Here is a tiny trained network, its code and every weight. The questions are about switching its units off for an input and a class, where a switched-off unit gives its printed mean instead of its output.

import numpy as np


def w(rows, s, z=0):
    codes = np.array(rows[::2]) - 128.0
    scale = np.full(codes.shape[1], s)
    scale[-1] = z or s
    return codes * scale


def norm(h):
    return h / np.sqrt((h * h).mean(-1, keepdims=True) + 1e-5)


def f(y):
    return np.maximum(y, 0)


def log_softmax(a):
    a = a - a.max(-1, keepdims=True)
    return a - np.log(np.exp(a).sum(-1, keepdims=True))


def net(x, mask):
    res = np.array(x, float).reshape(1, 7) / 4 @ E
    u = 0
    for l in range(2):
        y = f(norm(res) @ A[l][:, :-1].T + A[l][:, -1])
        res = res + np.where(mask[u : u + 4], y, B[l][:, -1]) @ B[l][:, :-1]
        u += 4
    return log_softmax(norm(res)[-1] @ U[:, :-1].T + U[:, -1])


A, B = {}, {}
E = w([
[128,129,126,130,127],'x0',
[137,131,131,135,125],'x1',
[133,129,127,130,130],'x2',
[209,176,69,19,102],'x3',
[173,3,87,124,236],'x4',
[130,130,124,132,125],'x5',
[125,128,128,127,125],'x6',
],0.0027)
A[0] = w([
[19,193,195,252,80,4],'0.n0',
[84,113,185,157,144,164],'0.n1',
[19,191,177,157,71,95],'0.n2',
[17,201,213,250,102,51],'0.n3',
],0.0028,0.0037)
B[0] = w([
[213,43,253,68,26,217],'0.n0',
[107,109,149,157,122,232],'0.n1',
[188,89,181,102,103,231],'0.n2',
[194,26,218,66,74,250],'0.n3',
],0.0045,0.0022)
A[1] = w([
[98,187,154,150,85,102],'1.n0',
[116,255,114,125,89,8],'1.n1',
[137,118,127,125,143,121],'1.n2',
[55,101,125,219,180,41],'1.n3',
],0.0061,0.0012)
B[1] = w([
[145,106,104,114,182,195],'1.n0',
[55,195,121,148,135,230],'1.n1',
[138,138,119,128,143,169],'1.n2',
[55,148,74,255,128,250],'1.n3',
],0.0077,0.0021)
U = w([
[143,79,221,121,57,253],'0',
[75,80,93,245,162,98],'1',
[73,253,102,91,105,84],'2',
[208,83,57,53,187,73],'3',
],0.011,0.0015)

Each question gives the input, the list of numbers given to net, and the class t.
The units are the neurons (one row each of A and B). Each row of codes is followed by its name. A weight is (code - 128) times the scale printed after its matrix; where a second scale follows, it is the last column's (A, B and U).
mask holds one flag per neuron, layer by layer. A switched-off neuron (its flag False) gives its mean, the last column of its row in B, instead of its output. The means were averaged over made-up inputs and are rounded, as every weight is.
A unit's drop is (log p(t) with every unit on - log p(t) with that unit switched off) / (log p(t) with every unit on - log p(t) with every unit switched off).
The circuit of an input: a set's keep is (log p(t) with only the set's units on - log p(t) with every unit switched off) / (log p(t) with every unit on - log p(t) with every unit switched off). Starting from all 8 units, units are removed one at a time, each time the one whose removal leaves the highest keep (on an exact tie, the one counted first), for as long as the keep stays at least 0.8.
units of the circuit, in order: the units of the circuit, biggest drop first
most important unit: the unit with the biggest drop
top k neurons: the k neurons with the biggest drops, biggest first
drop of u: that unit's drop, to one decimal
input [-6,7,4,3,0,-8,-7], class 2: most important unit => 0.n3
input [-7,1,3,-8,0,8,2], class 0: units of the circuit, in order => (0.n3; 0.n0)
input [-5,-5,-5,1,-2,-3,7], class 2: top 4 neurons => (0.n3; 0.n0; 1.n1; 1.n3)
input [-2,2,-3,4,0,-2,-8], class 2: top 4 neurons => (0.n3; 0.n0; 0.n2; 1.n1)
input [-5,7,0,4,0,7,-3], class 2: top 4 neurons => (0.n3; 0.n0; 1.n1; 0.n2)
input [1,4,7,-8,0,0,1], class 0: top 2 neurons => (0.n3; 0.n0)
input [-7,5,1,4,-1,-7,0], class 2: top 2 neurons => (0.n3; 1.n1)
input [-6,2,-3,2,0,0,-7], class 2: top 3 neurons => (0.n3; 0.n0; 0.n2)
input [7,3,8,1,1,0,4], class 3: top 4 neurons => (1.n3; 1.n1; 0.n0; 0.n3)
input [-2,6,-6,2,1,-2,0], class 3: drop of 1.n1 => 0.3
input [-5,5,1,4,0,8,-7], class 2: drop of 1.n3 => 0.0
input [2,2,8,2,1,-1,5], class 3: drop of 0.n3 => 0.1
